Each row has a hidden value; after the row comes its tier, the name of the range that the value falls in. Each part has its own.
[  97 -157  -64 -101 -136  -66 -215  -57  -28   85  -49   79  140  -94
   92  121   95 -111   41  -64   67    2 -171  -89  -12  -51  -99   26
   87   46  -49 -158 -101  -61   77    4 -126  -82  140 -103  172  -78]
j846
[ 177  -49  -91 -168 -112 -141 -210 -246  -99   13 -154   -2  149  -38
  225  262   94 -157  238 -167  199   -9 -270 -288   90 -148 -157   34
  288  -76  -13 -265 -145   63  216    0  -34 -187   85 -155  147  -76]
J331
[-131  309  285  241  -28   20   67  190  130   61   27  -36 -221  104
 -118 -176 -155   82  135  259  -46   28  118  187   53  163  123   15
 -164 -188  -46   57  -48   87   58  -13    1 -163 -163   22  -18    2]
j866
[ -14  225  -25  -33  -65   62  228   71   11  131  189  -27 -255  100
  -15 -211 -104   56  304  124  155   61  162   88   -9   69   93  178
 -187 -125   82  120  135   23  234 -151   28  -32   11  139 -236   19]
j508
[ 127   29  -39 -126 -118 -122  -72 -118  -15   55 -128   -2   35  -97
  170   76   40  -69  248 -116  188   18 -137 -196   47  -49  -43   75
  207  -75  -23 -199 -105   54  203  -42  -24 -185   92 -118   58  -66]
j846
[  81 -102 -142 -200  -24 -132   22   92 -100   54  115  160   93 -112
   91  -58  -18  -34 -114  -32   -2   -5   -9 -107  -45  -42  -44   95
  -20   92   90  -63   79 -126  -94  -11   40   83  118  -64   87   -3]
J414
[  99  -55  -86 -153 -105   10  118   14  -24  111   17   42   44   32
   99  -11   58  -77    5  -22   85   18    8  -31  -44  -24   -7   87
  -62   11   -4  -50    5  -73   99  -89  -20   -7   84  -18   45  -12]
j866
[ -81  -11   76  281   14   -4  -19  139  -49  223 -152 -136    2  212
 -198   72   10  160  258  256  -64   65   67   62  -24  148  -32 -130
 -100 -127   50  164 -100  260 -282   84 -192   54  -49   65   68   89]
j866
[  48  -70 -162 -124  -87  101  256   91    3  193  123  -28  -70  154
    5 -101   57   29   67   76  120   51  162  107 -124   76   33  151
 -224   -9  102  171  124  -38   84 -154  -37   65  111  187 -115   36]
J414
[  11  -79  -26  -55 -153  -83   46  135    5  179  -36   86  -12 -154
   -2 -116    5    2  101   61   42   93   -1  -19  -42  106   40   54
  -85   63  -93  -84  -66  -27  -16  -38 -150   36  157  -83   56  -54]
j522
[ 112   16  -35 -150 -101    5  173   -6   36   85  -55  -15    4   38
  142  -29   44  -70   59  -54  144   13   25  -49  -32    6   37  105
    8  -57   -9  -67  -22  -27  177 -112   28 -110   48  -13   17  -24]
j825
[ -40  113  226  238   18   53 -374   53  130   -5   42   -7    1   73
  -76   53  -34   14    6  105  -83 -116  -50  172    7   13  -34  -37
   61 -148   49   26  -65   -6   44   81  -35 -292 -120   33  139  -28]
j825
[ 118 -213 -118 -172  -92 -106   -3   -8  -83  116  -77   62  151  -43
  121   81   60 -121   39  -48   82   42 -106 -173  -28   14  -66   17
   43   50  -32 -137  -83  -23  -23  -10  -96   30  146  -89  145  -64]
j522
[ 120 -325 -225 -205   15  -66  178   53 -131  119  -49  -10  216  192
   94  145  100  -64 -152    8   37   23   18 -133 -110   43 -101   13
  -72   49  135   67   25    8 -225  -13   -8  160   98   74  147   35]
J414
[-143  130  307  304   -2  -84  -23  361  143  134 -111   38  -80 -129
 -194 -247 -140  168   18  240 -184   34  131  150  -37  242  157  -92
  -92  -54  -87   27 -118   67 -285   98 -107  -68  -64  -92  127    4]
j846
[  83  -13  290  250  152  192 -300  129   64   56   20   71  248   96
  -62   -1  -40 -121 -160   10 -272 -229   22  116  -82  -88   28 -244
   98  -80   -1   -9  -77 -144 -214  158  -57 -147 -170  -94  278    9]
j846
[  98    0  -44 -124 -162  -26   -6  -23   14  110  -37   56   20 -108
  107  -21   67  -57  104  -67  118   22  -56  -46  -16  -46   -2   98
   39   11  -56 -134  -49  -65  180  -80  -61  -98  120  -91   48  -42]
j825
[ 144 -230 -142 -181  -46  -38  163   76  -22  164  -87   15  143   -8
  114  -21   77  -53  -12  -73   86   18   43 -114 -126   64   14   37
   22   42   37  -23  -15  -35  -81  -53  -51   38  153    0   79  -19]
j522
[  37   62  -85 -135  -27    8  339  237   14  161  165   90 -106  -69
    9 -331  -74   89   -8   41   31   28  250   67 -125   72  147  160
 -183   37   98  106  177 -118  -33 -125   64   94   93   62 -128   50]
j508
[  -5  111  131   96  161  -11 -355  148   -2  -60  311  186   47  -73
  -56 -121 -178   -3 -139   43 -189 -183   17   87  -26  -91  -19   -5
   47  -37  187   36  141 -191 -123  122  100 -110  -95   -8   97    2]
j508
[-142  208  261  265  -42   -4  247  260  162  172 -144 -141 -236  127
 -151 -212 -131  150  261  297   15  114  194  152   -7  334  189  -14
 -184 -199  -76  116 -110  221  -46  -30  -86 -110 -101   74  -54    2]
j522
[ 119  -51 -221 -217  -24 -181   29  -33 -237  112   49  101   74 -114
  106    7  -26  -14  234  -74  109   48  -65 -279   15 -107  -89   74
   83   40  111 -100   64   15  -59   -4   -9  142  151 -104   -5   23]
j508
[ -27  230  322  313   82   81  144   77   79  110 -231 -226  -70  340
  -69    8 -108   16  329  201    1   -1  105   19   47  172  107 -167
   10 -329  -41   65 -175  286  -42   45  -35 -192 -252   28   40   32]
j846
[  56  -59  -56 -117 -154  -98  161  126   48  171 -124   40   -2 -171
   59 -131   53   49   65  -19   99   84   50  -45  -77   98   74  100
  -16   52  -53  -72  -52  -13    4  -80  -76  -15  169  -74   37  -22]
J331
[ 111  -42  -93  -84 -130  -63 -101  -52  -34  155  -63   29   31 -139
   82    9   61  -18  292  -83  148   30  -86 -123  -14  -36  -35   62
  136  -15  -12 -126  -63   23  128  -40 -127  -91  163  -79   12  -47]
j522
[  38  195  208  276   78  238  -96   72   98  136   20  -94  -14  202
 -100  -63  -18   56  187   72  -71 -139  142  191  -65  -36   69  -94
   32 -212   81  142    1   36   17   19  -41 -206 -159   81   -7   75]
j866
[  69 -311 -264 -235  -14 -106  166  115 -183  148   82   90  151   63
   38   27   37  -40 -120   51   16   72   31 -118 -106   49  -85   60
 -172  135  121   67   92  -58 -245  -18  -45  280  169   47   88   26]
j508
[ 161 -153 -128  -19  -69  -51 -154 -132  -91  185 -256 -100  186   13
   75  226  173   16  327 -116  141    1 -123 -195  -38  -76 -123  -52
  254  -63   55  -69 -133  161  -30   27 -164  -81  130  -57  106   22]
J331
[ 106 -166  -26 -164   -6  -92   18   48    2   13  -20   66  145   15
  150   38   -8 -149 -151  -41   33  -27  -54 -119  -40   51  -21   27
   43    3   17 -105  -46  -80  -26    0   34  -66   46  -39  174  -79]
j522
[ -99    3   85  232   51  -68 -318  203   24   85   81   49    5  -31
 -186  -29  -53  175   -1  183 -154  -46   24  144  -48   77  -52  -33
  -30  -33  143  131   17   36 -261  126  -89  -56  -10   54  108   39]
J414
[  70 -169   -7 -148  -77  -11   37   99   50   56   47  106  100   -7
   97  -38   14 -153 -206    4    6   -9  -17   11  -72   70   16   53
  -90   59  -47  -76  -27 -164   23  -43  -23  -33   78  -24  157  -87]
j522
[  57  -96  -18 -155 -166 -157  -94  -12  -30   35  -57  127   88 -141
  125   65   29 -142  -35  -20   60   57 -179 -126   44   -3  -64   59
   19   65 -121 -238 -125  -75   88   -9  -69  -51  116 -177  195 -103]
J331
[ 112   42  185  103  187   90  -87   52  -22  -18   15   17  208  220
   50   65  -69 -131 -143   -2 -163 -190   26  -29  -18  -99  -10 -164
  105 -145   87  -12  -24  -55 -162  110  100 -119 -215  -54  217   37]
j866
[ -64  129  199  240   -8   50 -238   48   53   48   24  -33  -38  151
 -102   60  -47    6  115  180  -65  -42  -39  135   45   36  -37  -58
  -39 -157    6   35  -81   69   23   64  -78 -174 -126   22  101   -7]
j866
[   8 -276 -126 -136  -80  -19  160  240   26  146   66   92   90   25
  -16  -79   73    8 -330  103  -52   45  109  117 -168  142    9   88
 -260  147   47  109   59 -144 -194  -54  -55  143  144   87  128    2]
j866
[  50  -26   -3  -54 -181  -30  -72 -103  -19   93  -88  -18    9   58
   79  139   67 -126  200   33  147   71 -156  -64   59    6  -72   42
  -10  -57 -109 -141 -143   49  221  -51 -129 -107   63  -65   91  -77]
J331
[  67  222  258  167   93  127  -37  -34  -41   18   -5  -28   62  266
   29   60 -104 -161  137   72  -82 -112  -16  -26   90 -104    9 -159
   40 -225  -38  -77  -92   37   44   61   33 -141 -255 -101  124   19]
j866
[-123  170  247  235   -7   20  -90  188  117   40   59    1 -116  103
 -133  -92 -111   58   -5  245 -104  -11   64  207   19  138   53  -12
 -151 -129   -9   71  -44   27  -28   37  -28 -146 -135   39   75   -7]
j866
[  92 -305  -99 -153  -71 -112   -2  133  -71  141  -54  148  223 -127
   64    2   53 -100 -167  -22  -50   30  -55 -116  -92   44  -36  -26
  -28  155  -48 -117  -68 -116 -219   34 -120  129  172 -128  230  -52]
j522
[  14  -67  -60 -115 -119   10  198  117   80  109   34   -2  -54   82
   40  -75   43   -2  -87   82   93   56   92  102  -85  130   41  149
 -187   -1   21   66   31  -53   90 -123   -5  -34   78  108    6  -20]
j866
[  62 -135 -206 -197  -65    5  227   67 -106  159  131   39    5  114
   41  -44   22  -37   34   60   97   71   79  -23  -81   38  -22  121
 -205   44   89   87  112  -52    1 -106  -30  163  128  100  -46   20]
j508

Next part:
[ -74 -209  -83  241  -68   48 -234 -109   -3  168  -20  120   35   -6
  115  126    9 -110  146 -127 -123  122  170  199  106  -43  -72  -48
  -19  -66  -71 -158  -40 -115  -40 -235  -61  -82   98 -117 -223  -89]
X
[-213 -151 -159  268 -186   43 -175  -99  -85  120  -38  164    6  -24
  101   55 -179 -131   -4  -39  -88  120  123  128  119   42  -77 -172
  -59 -247 -143 -146  -27  -23  -25 -115   14  -24   87  -99 -178 -147]
R
[-205 -224 -164  186 -251  -28 -162  -63 -129  108 -147  117   93  -41
  199  129 -108 -194  101  -95 -114   71  119  127   73    4  -43  -65
  -63 -105 -177 -118  -72   24  -45 -144   64  -21   76 -157 -198 -147]
R
[-204 -138 -224  203 -382  -63 -174  -75 -123   36 -217  157   53  -18
  156  -31 -318 -166  -78  -39 -129    4  139   65   76   73  -83 -123
 -174 -310 -275  -69  -32   81   21  -11  117   27  104 -111 -169 -190]
Y
[  77  140  223 -298  168 -258  173 -108  190  -75  -99 -101 -162  -32
 -435 -208    4  237 -218  111   17   33   -2  175 -185 -238  326  404
  237  183   -8  -80  212 -314  127 -193 -268  -86 -231  -66 -300 -100]
L
[ 148  444   76 -250  266  -58  287   -4  -20 -186   36  -25 -216  -16
 -574 -384 -147  119 -481  193  111  -11  -48  184   18   -6  401  225
   15  -69  195 -272  163 -420  -23  150 -149   16 -172   46 -117 -164]
K
[   4 -194   38  220   21  122 -273 -143  173  130   52  145  -27   76
   17   17  -48   13  -48 -135 -145  119  140  137   84   17  -67  -76
  -44 -102  -45  -64   66 -156    6 -209 -121  -54  114  -92 -199   -3]
L
[ -95 -222  -29  114   51  195   88  327  -35    1   22 -234  325  110
  119  247   92  -40 -148  -73 -300  213 -391 -294  149   69   90 -168
 -310  177 -123   84  166   72 -141   69  -87  232  -85 -219  231  218]
R
[-152 -180  -84  282  -93   52 -215 -147    2  133   19  167  -24   -1
   90   69 -117  -80   17  -74 -100  142  150  163  115   12  -97 -147
   -6 -205  -92 -136   -5  -72  -11 -169  -44  -51   95  -80 -211  -90]
K
[-209  -63  -66  299 -123 -113  -52 -188  -56   -9  -22   95 -127  -40
   53  -72 -262   38 -112   20  -95  115   26  128  117  -15 -112 -148
  -31 -351 -130 -139   71    7   50  -51  -59   10    3   11 -261  -61]
F
[-141 -234 -130   92 -274  154 -247   -4   12  158 -154  175  160   36
  101   60 -128 -203   -9 -133 -112   30  144   56   21   91   28  -74
 -145  -30 -201   -9  -30  -45  -57 -161   76  -13  122 -204 -122 -146]
K
[ -83 -172  -16  300   19  -68 -179 -199   -3   52   49  107 -106    5
  127   66  -74  -10   12  -89 -132  141  114  199  144  -35 -124  -81
   24 -215  -22 -184   11  -63    8 -143  -83  -37   78  -53 -263  -26]
R
[  -7 -141  -41  206  166  141  121  324 -108 -102  102 -279  230  134
  144  210   67   -4 -241  -49 -341  218 -436 -292  266  101   35 -211
 -388   29  -31  -16  172   89 -144  222  -96  288  -62 -170  271  262]
S
[  -8  150  179 -231   -5 -549  223 -201   87 -234 -233 -134 -278  -58
 -312 -302 -221  296 -320  179  -35  -29  -35  133 -187 -261  215  398
  195  -66 -155  -73  234  -99  245  -61 -202  -16 -250  -39 -388 -130]
Y
[ 192  532  -86 -170  292  142  285  142 -165 -117   96  -18 -110  -29
 -578 -328  -78  -32 -399  188  126    8  -45  199  158   72  418  117
 -144  -83  281 -399   74 -498 -161  236 -103   27 -118   57   30 -213]
X
[ -64 -195  -81  134 -110   79 -224  -53   18  141  -66  128   72   27
   71   88  -40 -135   33 -117 -118   82  153  129   63   15    3  -29
  -62  -35 -105  -97  -23 -105  -41 -179  -12  -43   99 -165 -160 -113]
Z
[-179 -164  -71  301 -144 -387  -70 -278 -133  -51 -126   35 -132  -93
  240   60 -158   -3   99  -39 -147   88  119  238  107 -159 -189   24
   88 -290 -141 -193  -15   84   90  -98  -34  -41    5   -3 -381  -63]
Y
[  40  -53   17  356  397  255  200  314 -108 -150  310 -303  143  164
   99  171   93   86 -325  -41 -342  301 -568 -290  409  150  -12 -351
 -438  -64  142  -95  229   21 -209  311 -180  339  -77  -55  315  405]
S
[  75  226   74 -286   26 -243  202  -16   -1 -202 -178  -71 -129   -9
 -354 -298 -181  107 -393  128   -3  -79  -40   93  -92  -60  331  312
  -12   -7  -30 -122  159 -204   73   83  -85   37 -159  -75 -177 -164]
F
[  16   52  252 -234  134 -243  126 -130  272  -13  -88 -105 -134  -31
 -407 -157    6  289 -176  102  -15   83   -6  138 -212 -275  264  355
  276  190  -82    2  252 -274  172 -278 -320 -105 -237  -66 -312  -55]
X
[  15 -137  -13  231  289  269  158  381  -91  -72  203 -307  283  150
  119  267  166   -6 -215  -75 -342  279 -510 -308  312  116   57 -262
 -398  119   56  -20  185   24 -218  215 -138  302  -80 -151  341  347]
K
[ 223 -192  159  195  454  122   56  241   53 -160  228 -319  141  221
  147  230  244  113 -247 -165 -407  227 -430 -227  294   62   14  -91
 -336  146  154  -30  216  -19 -141  182 -208  276  -31 -152  220  432]
K
[-116 -112   -6  381   75 -154  -93 -249  -55   -9  101   67 -195  -28
  124   38 -107   60  -11  -33 -127  178   55  219  192  -71 -171 -112
   55 -319   11 -240   38  -37   31  -92 -127  -22   31   19 -298    9]
S
[  -2  250  234 -212  102 -449  270 -198  168 -241 -117 -124 -344  -34
 -470 -402 -273  395 -478  244    0   15  -95   99 -167 -216  245  318
  198 -136  -99  -62  317 -173  258  -25 -277    1 -282   22 -342  -91]
Y
[ 130  251   82 -385   72 -114  161   29   57 -120 -152  -23  -96   10
 -474 -297 -116   62 -387  123   51  -75   25  121 -129  -40  431  349
   22  102   13 -129  138 -327   36   15  -95   -8 -140 -124 -143 -222]
K
[  41  -30   79  295  442  325  195  295   16  -55  339 -288  149  147
  -49  151  157  143 -274  -24 -281  341 -531 -249  332   80   46 -305
 -328   53  143  -57  267 -101 -193  160 -272  262 -126  -44  275  390]
L
[  37  -84   80  202  346  258  125  273   59  -34  249 -255  151  153
  -51  152  128  124 -276  -25 -284  297 -440 -248  244   62   72 -223
 -276   82   60  -11  253  -74 -131  101 -245  231 -104 -118  236  310]
Z
[ 228  451 -100 -195  311 -195  311   26 -351 -202   -2  -75 -156 -109
 -346 -170   59 -131 -153  120  108  -34   58  380  170  -76  370  335
   16   -7  346 -549  -73 -427 -167  214  -32  -22 -122   36 -129 -241]
Z
[-397  -20  147   29 -231  139  423 -233  155 -170 -177  153  582 -242
   58 -104 -197  -94   -9 -281   72 -122  -77  191   -8   56   14  -30
  161  189   71  497  163 -186 -232  216  156  -21 -206  746 -173  570]
S
[ -30 -226  -14  233 -101 -228 -188 -225  -50  -54 -118   78  -77    8
  272   43 -103  -51   37 -162 -191   12  130  206  112  -42 -143   55
  -54 -186  -77 -148  -25   33   30  -82   11   -5  104  -73 -326  -16]
F
[ -39  131  196 -335   24 -139  158  -53  260    5 -142  -54  -94  -29
 -528 -257 -101  243 -293  162   49   43  -18   76 -263 -194  370  320
  215  179 -145   40  262 -293  154 -244 -260  -81 -251 -102 -252 -154]
L
[  59 -177   16  224  -67 -173 -214 -183   50 -107  -86   68 -104   92
  181  -64 -191   32 -175 -131 -244    0   87   91  127   32 -143    0
 -165 -271 -100  -73   64   35   78   20  -18   60  124  -77 -228   26]
Y
[  -7  156  180 -218  145 -141  193  -62  177  -38  -43  -87 -132  -31
 -458 -212  -53  235 -264  147   29   89  -68  111 -143 -186  306  257
  184  115  -35  -59  238 -295   99 -168 -273  -54 -238  -48 -232  -85]
L
[-122 -217 -109  186 -148   90 -239  -70    6  168  -58  154   85    8
   96  111  -63 -149   60 -111 -113  105  171  135   72   15  -36  -83
  -36  -77 -130  -91  -32  -83  -37 -193   -6  -54  105 -146 -164 -116]
Z
[ -37  -98  -42  281  295  453  173  477  -34   48  267 -325  340  148
   -9  258  184   37 -208  -21 -321  360 -577 -380  319  116   80 -377
 -445  142   12   11  246  -37 -234  141 -227  289 -123 -148  420  342]
X
[  10 -207   81  247   69   78 -242 -183  180  100   71  118  -45   67
   52   27  -11   47   -9 -159 -153  126  111  165   97  -21  -96  -53
  -14  -81   -9  -67   75 -152    5 -218 -145  -54   90  -48 -242   61]
L
[   1 -129   39  340  432  143  197  269  -95  -55  300 -354  154   96
  114  318  253   95  -89  -39 -326  381 -504 -199  345  -28  -20 -244
 -228   87  122 -127  193   -8 -180  115 -263  239 -137  -87  222  379]
Z
[  15 -134   -7  307   -7 -263 -148 -252  -56 -119  -38   54 -171   22
  217  -24 -155   29  -68 -107 -206   42   96  199  178  -37 -188   -1
  -73 -326  -25 -196   18   23   59   14  -36   24   92   -6 -304   21]
Y
[ -86 -293 -102  168 -159  -74 -236 -120  -54  169 -151   92  129  -57
  237  229   93 -195  317 -193 -137   65  233  257   51 -119  -66   93
   40   70 -107 -137 -112  -73  -49 -283    1 -123   94 -137 -280 -100]
X
[ 238  508    8 -337  233  102  236  106  -11 -116    1    8 -125    4
 -676 -427 -118   39 -482  182  137  -69   10  180   10   53  496  251
  -99    7  201 -282  130 -525  -75  154 -121   -3 -131    3  -31 -249]
X
[ 197  344  247 -321  310 -144  225  -92  219 -132   11  -73 -253    4
 -641 -387  -63  298 -424  168   74    8  -20  193 -121 -149  397  370
  158   80  126 -148  263 -456  104  -62 -302  -63 -225   19 -238 -103]
X
[ -20 -117   48  223  265  287   87  275   82   49  215 -233  196  124
  -54  178  132  111 -189  -22 -270  309 -397 -238  206   29   57 -237
 -252  106  -10   19  244  -78 -117   13 -257  180 -105 -122  212  274]
X

[-238  -65  -48  347   50  -57 -352 -104   32 -158   58  268   12 -147
  104    7  102  190  422  -98 -103 -155  253 -234 -121  441  516  410
  107 -171  104   61  -35 -122   66    6  -57  278  -58  170  -63   64]
<82>
[ 116 -171   58 -106  168  -18   71   52   54  188   21  -21  -43 -200
 -154   99   42   79   53 -175  -12  -66  -40 -125   44  -11   21   89
   -3   95  143   46  -58   27 -129   50  119   84  -38    0   72  -26]
<82>
[-184  196  -99  392  126 -117 -446   65  -64 -124  211  180  193 -329
   56   29  133  449  262 -173  -66 -140  208  -12 -183  325  429  340
  -82 -173  125  193  174  -59   70  -96  126  212 -162  266  -74  130]
<84>
[ -22 -182  111  -67  -51  117   12  -35  -71  -10 -114   39 -109   92
  -19   82 -127  122  -89 -216 -184   59   16 -184  174  132   50  142
  174 -128  191  -85  -76   24  -96  109  -90   87  379   39   86  -17]
<95>
[ -97  -29    3   97  -30   46  -37  -64   60  -16   44  -16  -68    2
   30   77  121 -113  119  -27  -81   58 -109  -89   45   23   47   -2
   62 -135   37   33  -66 -157  -81   54  -77  126  -88  -10  -51  -39]
<88>
[ -73  227  -55  272  218 -133 -310  202 -204   13  208   56  247 -437
  -24   33  134  601  -33 -290  -60  -23   89   57 -138  189  309  265
 -145 -161  238  204  325  -24  -55  -81  348  184 -143  331   -5  127]
<84>
[ 126  -10 -115   72  -33  -76  -14  -25  -37  167  -34  100  -11   35
   31  104  145 -119  -69  174   15  -54  -69   41  104 -165 -132 -115
    9 -159 -202 -158 -111  -23   33   59  -88  -78  -33 -217 -159 -203]
<79>
[ -63  -61  -40  102 -102  117  -39  -93   74   -8   84  -15  -62  -61
   61   38  101  -66   98  -61  -27   54 -178   -8    2   75    9  -62
   38 -115   57    9  -73 -183  -56  106  -66   83 -123  -56  -17  -43]
<95>
[ -87  -26  -22   90  -26   48  -15  -74   67  -48   70    6 -102  -57
   53   32  140 -155  105   -2  -41   49 -154  -42   43   -7   19  -47
   34 -115   35   11  -58 -137  -66   36  -37  128 -180  -19  -36  -48]
<82>
[ 150   98   20 -107   14   70  -38   31  105  -75   55   62 -124  -46
 -130  -16 -130  -24 -100  -12  -19  -85   34  105   66 -248 -281   34
  -12   33   66 -157  -64  255  198 -207  -33  -28  114 -116   67  -87]
<84>
[ -49 -157  105  -48  -43   89   -1  -40  -58  -32 -104   46 -122  109
  -12   90  -97   65  -41 -175 -192   57   19 -195  179  102   72  139
  165 -134  159  -59  -85   14  -94   99 -104   99  333   38   57  -28]
<88>
[ 113 -102   82  -70  124   71   65   81   35  224   34 -119   62 -204
 -151   94   21  200  -81 -246  -19   12  -81  -64  -27   58  -72   60
   16   28  206   13   30  -52 -134   15  136   79   26   45   94   44]
<90>
[-166 -210   84  149   51   61 -106 -140  -16 -116  -99  195 -120   34
  113    9   13    4  203 -135 -121  -49  125 -322   52  375  340  281
  186 -164   95  -38 -129  -84  -68   54 -135  268  115  128   11   67]
<82>
[ 211  101  -62   56   45  113  -54  -41  103    4   -4  117  -78  -39
   -4 -106   14 -141 -130   99  105  -87    4  124  -41 -140 -342    7
   50  -85  -65 -320 -114  117  255 -258  -63   26  -31 -171   -1  -94]
<91>
[ -64  -43   14   69  -71  150   10  -87   64  -25   88  -56  -88  -35
   58   26   86 -112   49  -86  -20   95 -219  -22   15   39  -14  -96
    9 -105   57   44  -69 -177  -94   85  -67  106 -149  -37   -3  -17]
<95>
[ 171   31 -113  110    0  -28    8  -68    2   93  -77  176  -86    3
   48  -85  152 -224 -166  270   78  -32   -8   59    1 -205 -234  -25
   97 -205 -149 -403  -89    5  210 -120  -23   15  -97 -236 -118 -254]
<86>
[ -97  -29   69   79  -24  119  -25  -57   68    0   64  -79  -32   20
   18   98   67  -58   97 -117  -73   73 -127 -105   16   86   46  -16
   26 -109   51  102  -65 -176 -122   60 -110  126  -57   18  -27   41]
<95>
[ -47  -57  -96   88  -29  -25  -36  -34   55   41   46   22  -33 -127
   28   88  174  -53  101    8  -54   -7 -128    0   66   17  -18  -40
   74 -114   48  -39  -30 -120  -73   53   14   74 -115  -23  -36  -64]
<79>
[ -18  206  -33  248  247  -72 -260  216 -259   75  181    6  266 -418
   -5   37  129  621 -130 -363  -35   25   16   61 -115  216  257  213
 -154 -174  234  218  316  -44 -129  -46  353  180 -113  342   17  162]
<91>
[ 122 -106  -48   -5   38   -6  -56  -16   53  157   49   59   -6  -51
  -32  170   38    5  140  -57   31 -161  -57  -23   90    7   -6  -56
  -81   40 -127   88 -189   34  -63  111 -123  -64  -21 -139  -60  -41]
<84>
[-201 -182  -21  265   46  -27 -258 -133    9 -115  -72  282  -19  -50
  137   49   66  121  343  -95 -121 -177  235 -283    2  501  416  356
  201 -184   59  -43 -111  -81   -4   20 -141  252  110  155  -34  100]
<79>
[ 102 -102   60  -69  202  -32   78   76   16  177   15  -32  -13 -217
 -131   73   84   76  -27 -149   -7  -31  -52 -100   31  -26  -14   77
    0   37  141    8    8   13 -131  -16  164  116  -74   47   60   -4]
<86>
[  66   52  107 -208  -20   53   31   83   -3  -73   19  -36 -130   47
 -159  108 -188   60 -174 -131 -163   24  -22   25  224 -266 -210    1
   -3    7  147  -19  -15  248    8  -66  -36  -44  302  -27   87  -62]
<79>
[ 130   24 -124   94  -39  -64  -21  -29  -31  157  -36   99   -6   50
   45   86  155 -144  -91  201   25  -45  -72   64   89 -179 -175 -127
   18 -185 -220 -191 -106  -30   61   22 -100  -76  -43 -225 -169 -203]
<79>
[ -34   30   75   60   25   95  -36   33   59   95   82 -132   96  -87
  -64  118   48  130   -8 -170  -63   44  -78  -40  -50   92  -39   15
    8  -84  117   67   41 -140  -99  -22   -8   93   -4   62    2   92]
<90>
[-116    9    8  125   44   -7  -48  -31   47  -14   46   -7  -27  -52
   26   82  162  -87  118  -16  -77   31  -72  -98   29   41   68   30
   54 -142   37   38  -15 -145  -93  -15  -25  166 -133   56  -60    9]
<86>
[ -87   29  -25  140   42   -8  -82    1   19   35   30  -23   47  -51
   34  129  161    0   76  -49  -86   12  -72  -52   50   85   11    8
   67 -169   21   30    0 -138 -113  -21  -36  122  -47   73  -63   47]
<84>
[ 133  109   13 -123  -22   54  -72   60  104  -58   51   25  -87   -3
 -159   64 -152   38  -79  -42  -83  -84   49  109  110 -253 -291   36
    7   26   82 -111  -63  260  171 -175  -70  -70  229 -107   60  -81]
<84>
[-139  217  -98  340  100 -149 -424  126  -90  -70  245  135  194 -377
  -42   14  113  545  186 -192  -96  -68  210   15 -217  184  422  381
  -96 -156  233  185  249  -54  104  -52  246  180 -143  232  -56   18]
<88>
[ -84  -47    5   93 -105  155  -21  -90   64  -14   86  -59  -42  -30
   68   54   76  -53   60  -98  -36   78 -200  -18    7  103   -5  -90
   25 -124   58   40  -59 -199  -94   99  -94   88  -97  -26  -11   12]
<90>
[ 154   99  -23 -106  -38   78  -92   59   82  -49   63   30  -74  -40
 -136   50 -150   90  -96  -80  -66  -78   18  147  104 -213 -297   24
    4   18  101 -113  -58  249  165 -146  -48  -80  228 -104   79  -76]
<91>
[ 159   79   16  -38   11  102  -15  -41  144  -76   48   99 -181  -37
  -97 -123  -66 -159  -69   77   47  -47   32   63  -40 -258 -244   66
   11    2   39 -241 -103  161  274 -211  -32   39  -40 -184   35 -165]
<88>
[ 150 -116   51  -55  201   48   51   60   13  223    2  -58   38 -156
  -81  124   58   94  -24 -218   30  -65  -98  -74   56   78  -71    7
  -21   40   56   60  -72    2 -181    9   54   71  -12   34   57   85]
<91>
[  57  -24  176 -219  -96  207   64   47   -8  -36   21 -114  -90   70
 -138  103 -270  167 -233 -276 -154   84  -84    3  167  -93 -199  -25
    3    4  216    7  -18  152  -49   22  -84  -48  384  -14  144   21]
<90>
[  36 -104   69  -76   -8   96  -24   20 -112    2 -110   39  -56   84
   -9  127 -133  167 -153 -229 -167   11   -2  -88  238   97  -60   77
  128 -127  125  -63  -68  115 -106   50  -98   26  427   58   81   34]
<91>
[ -84  -34   38   92  -80  146  -37  -68   75   12   66  -72    9   -9
   36   89   49   -2   56 -112  -54   49 -134  -46   -9  141  -10  -46
   39 -122   54   36  -50 -181  -86   53 -119   86  -23   -1  -17   57]
<90>
[  66  -17   60  -43  147  -15   48  106   13  173   43 -113   27 -172
 -154  102   91  113  -60 -163  -65   56  -73  -67   16  -82  -54   67
   16  -21  185   36   60  -48 -129  -16  165  108  -30   59   42  -19]
<88>
[ -92   45  -30  142   34   -8  -95    4   25   24   50  -27   48  -60
   31  131  157    6   86  -52  -84    8  -76  -38   45   74   13    2
   50 -161   22   50    4 -133 -105  -23  -36  117  -62   72  -64   48]
<84>
[-160 -222   57  159   21   64 -146 -142   11 -104  -80  200 -102    9
   94   18    3   56  250 -152 -126  -72  149 -308   26  404  351  312
  198 -149  125  -38 -136  -90  -40   72 -135  251  139  113   20   56]
<88>
[  93  -47  -26  -16  -52   -2  -14  -24   77  150   58  -10  -45   51
  -72  165   53 -100   96   35  -18  -42  -90  -24   75 -170  -58  -90
  -56  -14 -116   56 -167  -37  -20  132 -140  -79  -32 -219 -108 -162]
<88>
[ 192   61  -43   40   52   63   -8  -51   71   11  -34  149 -106  -29
    2 -108   29 -178 -148  149   95  -83   17   78  -14 -166 -290    7
   52  -96  -86 -345 -106  120  236 -227  -46   32  -47 -179  -22 -133]
<84>
[ 200   38  -50   80  -14   92    1  -91  100   63  -46  128 -107   23
   -4 -131   59 -223 -138  199  101  -28   15   51  -85 -181 -285   23
   96 -138  -89 -401 -130   14  282 -177  -72   32  -65 -259  -59 -216]
<95>
[  29    3   19   -7  148  -86    6  118    2  157   28  -72   59 -187
 -140  132  125  134  -34 -112  -96   15  -28  -57   43  -66  -38   88
   46  -56  168   10   88  -31 -121  -46  170  105   -8   87   15  -15]
<86>
[ 110 -130  -23  -36   75  -46  -27    1   63  158   45   64  -22  -98
  -72  160   40   15  149  -57   17 -168  -24  -59   83   -9   29   -7
  -70   70  -73   79 -157   53  -67   94  -61  -33  -39 -111  -38  -51]
<79>
